Below are the code and all the weights of a small trained network. Each question names an input and a class and asks about switching units off, where a switched-off unit gives its printed mean instead of its output.

import numpy as np


def w(rows, s, z=0):
    codes = np.array(rows[::2]) - 128.0
    scale = np.full(codes.shape[1], s)
    scale[-1] = z or s
    return codes * scale


def f(y):
    return np.maximum(y, 0)


def log_softmax(a):
    a = a - a.max(-1, keepdims=True)
    return a - np.log(np.exp(a).sum(-1, keepdims=True))


def net(x, mask):
    res = np.array(x, float).reshape(1, 7) / 4 @ E
    y = f(res @ A[0][:, :-1].T + A[0][:, -1])
    res = res + np.where(mask, y, B[0][:, -1]) @ B[0][:, :-1]
    return log_softmax(res[-1] @ U[:, :-1].T + U[:, -1])


A, B = {}, {}
E = w([
[164,133,148,155,254,106,110],'x0',
[106,100,53,142,125,180,86],'x1',
[101,234,87,182,112,129,132],'x2',
[108,123,43,160,42,131,127],'x3',
[24,111,178,136,141,101,222],'x4',
[159,168,119,57,181,98,131],'x5',
[64,143,138,149,95,53,59],'x6',
],0.0081)
A[0] = w([
[76,145,42,117,58,137,75,254],'neuron 0',
[113,46,142,138,33,101,160,181],'neuron 1',
[67,188,135,166,126,85,117,185],'neuron 2',
[72,2,147,147,111,94,75,198],'neuron 3',
[95,80,140,128,174,117,162,238],'neuron 4',
[150,136,54,143,70,152,121,123],'neuron 5',
[115,86,92,188,147,184,146,225],'neuron 6',
[85,121,151,191,176,108,171,218],'neuron 7',
[137,195,144,132,132,98,19,201],'neuron 8',
[172,156,144,74,144,94,169,53],'neuron 9',
[153,213,139,119,132,64,135,191],'neuron 10',
[114,124,97,143,106,92,36,211],'neuron 11',
[121,187,167,7,127,51,90,185],'neuron 12',
[169,234,52,124,65,128,190,158],'neuron 13',
[203,91,28,58,197,180,126,210],'neuron 14',
[102,144,135,201,174,144,172,214],'neuron 15',
[104,135,125,153,143,207,140,243],'neuron 16',
[170,173,160,119,191,167,184,206],'neuron 17',
[145,125,120,99,165,146,224,205],'neuron 18',
],0.0088,0.0031)
B[0] = w([
[136,131,65,229,18,129,134,232],'neuron 0',
[27,108,109,149,114,121,108,196],'neuron 1',
[122,132,157,199,199,50,155,186],'neuron 2',
[103,82,2,101,76,47,91,195],'neuron 3',
[93,55,175,77,101,105,93,187],'neuron 4',
[165,97,33,171,113,212,121,194],'neuron 5',
[224,106,161,140,25,107,118,183],'neuron 6',
[125,75,209,134,150,65,155,185],'neuron 7',
[176,171,109,162,149,42,90,206],'neuron 8',
[119,193,89,79,134,158,129,168],'neuron 9',
[150,198,177,179,149,126,154,190],'neuron 10',
[162,177,67,210,88,73,76,197],'neuron 11',
[79,237,64,109,185,122,142,205],'neuron 12',
[109,157,89,177,161,228,195,216],'neuron 13',
[82,91,174,66,28,189,105,255],'neuron 14',
[168,89,204,174,129,97,151,178],'neuron 15',
[215,26,195,190,83,141,144,178],'neuron 16',
[152,78,200,72,220,165,147,217],'neuron 17',
[102,82,183,48,158,187,166,199],'neuron 18',
],0.0064,0.0096)
U = w([
[254,168,153,124,172,56,67,49],'0',
[137,50,58,174,65,123,26,239],'1',
[32,41,127,133,108,55,167,132],'2',
[136,52,127,37,92,169,137,252],'3',
[111,223,143,60,200,166,199,73],'4',
[207,48,197,166,167,105,182,150],'5',
[92,205,87,210,152,67,121,143],'6',
[144,112,63,229,83,189,196,8],'7',
],0.0069,0.0018)

Each question gives the input, the list of numbers given to net, and the class t.
The units are the neurons (one row each of A and B). Each row of codes is followed by its name. A weight is (code - 128) times the scale printed after its matrix; where a second scale follows, it is the last column's (A, B and U).
mask holds one flag per neuron, in row order. A switched-off neuron (its flag False) gives its mean, the last column of its row in B, instead of its output. The means were averaged over made-up inputs and are rounded, as every weight is.
A unit's drop is (log p(t) with every unit on - log p(t) with that unit switched off) / (log p(t) with every unit on - log p(t) with every unit switched off).
The circuit of an input: a set's keep is (log p(t) with only the set's units on - log p(t) with every unit switched off) / (log p(t) with every unit on - log p(t) with every unit switched off). Starting from the 12 units with the biggest drops (on a tie, the unit counted first), units are removed one at a time, each time the one whose removal leaves the highest keep (on an exact tie, the one counted first), for as long as the keep stays at least 0.8.
units of the circuit, in order: the units of the circuit, biggest drop first
most important unit: the unit with the biggest drop
top k neurons: the k neurons with the biggest drops, biggest first
drop of u: that unit's drop, to one decimal
input [-7,3,7,2,-3,7,8], class 6: most important unit => neuron 8
input [5,-8,1,2,0,-5,5], class 0: units of the circuit, in order => neuron 0; neuron 13; neuron 14
input [8,2,-7,-4,-4,6,3], class 3: top 3 neurons => neuron 14; neuron 2; neuron 4
input [0,3,6,3,-6,-5,3], class 7: top 2 neurons => neuron 13; neuron 0
input [8,5,1,-1,5,5,-3], class 5: top 2 neurons => neuron 15; neuron 7
input [-6,-1,5,8,0,5,3], class 7: top 3 neurons => neuron 13; neuron 0; neuron 5
input [-7,-6,-2,-8,-3,-5,7], class 6: top 2 neurons => neuron 12; neuron 14
input [3,5,-4,2,-8,3,-8], class 3: drop of neuron 14 => 0.3
input [1,8,2,-5,-7,6,-2], class 3: drop of neuron 18 => -0.3
input [5,0,6,-5,2,0,-7], class 5: drop of neuron 13 => 0.0
input [-6,4,-6,8,7,-3,-1], class 1: drop of neuron 3 => 0.2
